Below is a small trained network, with its code and all its weights. Each question gives an input and a class and asks what happens when units are switched off, that is, made to give their printed mean instead of their output.

import numpy as np


def w(rows, s, z=0):
    codes = np.array(rows[::2]) - 128.0
    scale = np.full(codes.shape[1], s)
    scale[-1] = z or s
    return codes * scale


def norm(h):
    return h / np.sqrt((h * h).mean(-1, keepdims=True) + 1e-5)


def f(y):
    return np.maximum(y, 0)


def log_softmax(a):
    a = a - a.max(-1, keepdims=True)
    return a - np.log(np.exp(a).sum(-1, keepdims=True))


def net(x, mask):
    res = np.array(x, float).reshape(1, 4) / 4 @ E
    u = 0
    for l in range(2):
        y = f(norm(res) @ A[l][:, :-1].T + A[l][:, -1])
        res = res + np.where(mask[u : u + 4], y, B[l][:, -1]) @ B[l][:, :-1]
        u += 4
    return log_softmax(norm(res)[-1] @ U[:, :-1].T + U[:, -1])


A, B = {}, {}
E = w([
[203,209,189,104,159],'x0',
[78,155,119,143,209],'x1',
[55,144,198,103,112],'x2',
[116,121,83,6,147],'x3',
],0.0013)
A[0] = w([
[75,244,44,187,208,123],'L0N1',
[206,99,4,153,176,32],'L0N2',
[73,190,74,142,232,5],'L0N3',
[223,122,63,182,168,69],'L0N4',
],0.0032,0.0026)
B[0] = w([
[159,32,173,125,106,248],'L0N1',
[2,183,194,53,73,213],'L0N2',
[179,52,183,54,152,169],'L0N3',
[65,194,212,107,77,215],'L0N4',
],0.0042,0.0015)
A[1] = w([
[134,139,62,10,164,72],'L1N1',
[238,227,194,97,208,33],'L1N2',
[204,125,120,103,2,3],'L1N3',
[39,115,160,124,122,169],'L1N4',
],0.0044,0.0021)
B[1] = w([
[149,148,176,253,106,216],'L1N1',
[94,100,54,121,112,233],'L1N2',
[119,98,155,94,211,192],'L1N3',
[171,176,98,96,140,251],'L1N4',
],0.0062,0.0027)
U = w([
[161,144,180,246,113,250],'0',
[101,215,164,42,111,166],'1',
[160,8,188,70,187,60],'2',
[118,91,2,123,117,1],'3',
],0.0095,0.00059)

Each question gives the input, the list of numbers given to net, and the class t.
The units are the neurons (one row each of A and B). Each row of codes is followed by its name. A weight is (code - 128) times the scale printed after its matrix; where a second scale follows, it is the last column's (A, B and U).
mask holds one flag per neuron, layer by layer. A switched-off neuron (its flag False) gives its mean, the last column of its row in B, instead of its output. The means were averaged over made-up inputs and are rounded, as every weight is.
A unit's drop is (log p(t) with every unit on - log p(t) with that unit switched off) / (log p(t) with every unit on - log p(t) with every unit switched off).
The circuit of an input: a set's keep is (log p(t) with only the set's units on - log p(t) with every unit switched off) / (log p(t) with every unit on - log p(t) with every unit switched off). Starting from all 8 units, units are removed one at a time, each time the one whose removal leaves the highest keep (on an exact tie, the one counted first), for as long as the keep stays at least 0.8.
circuit, biggest first: the units of the circuit, biggest drop first
k most important neurons: the k neurons with the biggest drops, biggest first
top k neurons in layer l: the k neurons of layer l with the biggest drops, biggest first
input [-3,6,1,8], class 0: most important neuron	[L1N1]
input [0,8,-3,-7], class 2: circuit, biggest first	[L0N1 L1N1]
input [4,5,-8,-7], class 1: circuit, biggest first	[L0N4 L1N1]
input [7,-6,0,4], class 3: circuit, biggest first	[L1N2 L0N2]
input [5,-3,3,2], class 3: 4 most important neurons	[L1N2 L0N2 L0N1 L0N4]
input [4,-8,-6,0], class 2: top 2 neurons in layer 1	[L1N3 L1N4]
input [-7,-1,8,-5], class 1: circuit, biggest first	[L1N1 L1N4]
input [-3,6,-5,6], class 0: top 2 neurons in layer 1	[L1N1 L1N3]
input [7,-5,5,-5], class 3: top 2 neurons in layer 1	[L1N2 L1N1]
input [3,-8,4,-1], class 2: 2 most important neurons	[L1N3 L0N2]
input [5,7,4,-1], class 2: circuit, biggest first	[L0N1 L0N3]
input [-4,7,-7,-6], class 1: 4 most important neurons	[L0N4 L0N2 L1N1 L1N4]
input [0,0,-8,7], class 1: 2 most important neurons	[L0N2 L0N4]
input [7,6,-3,1], class 3: 3 most important neurons	[L1N2 L1N3 L0N2]
input [8,-4,-3,4], class 3: circuit, biggest first	[L1N2]
input [4,-6,-7,-4], class 1: 4 most important neurons	[L0N4 L1N1 L0N1 L0N2]
input [8,-6,2,1], class 3: 2 most important neurons	[L1N2 L0N1]
input [-3,-5,-3,-4], class 2: top 2 neurons in layer 1	[L1N3 L1N1]
input [4,1,4,7], class 0: circuit, biggest first	[L1N1 L0N2]
input [7,2,0,-4], class 3: most important neuron	[L1N2]
input [-2,2,-6,-5], class 1: 2 most important neurons	[L0N2 L1N1]
input [0,8,-5,0], class 2: 2 most important neurons	[L0N1 L0N3]
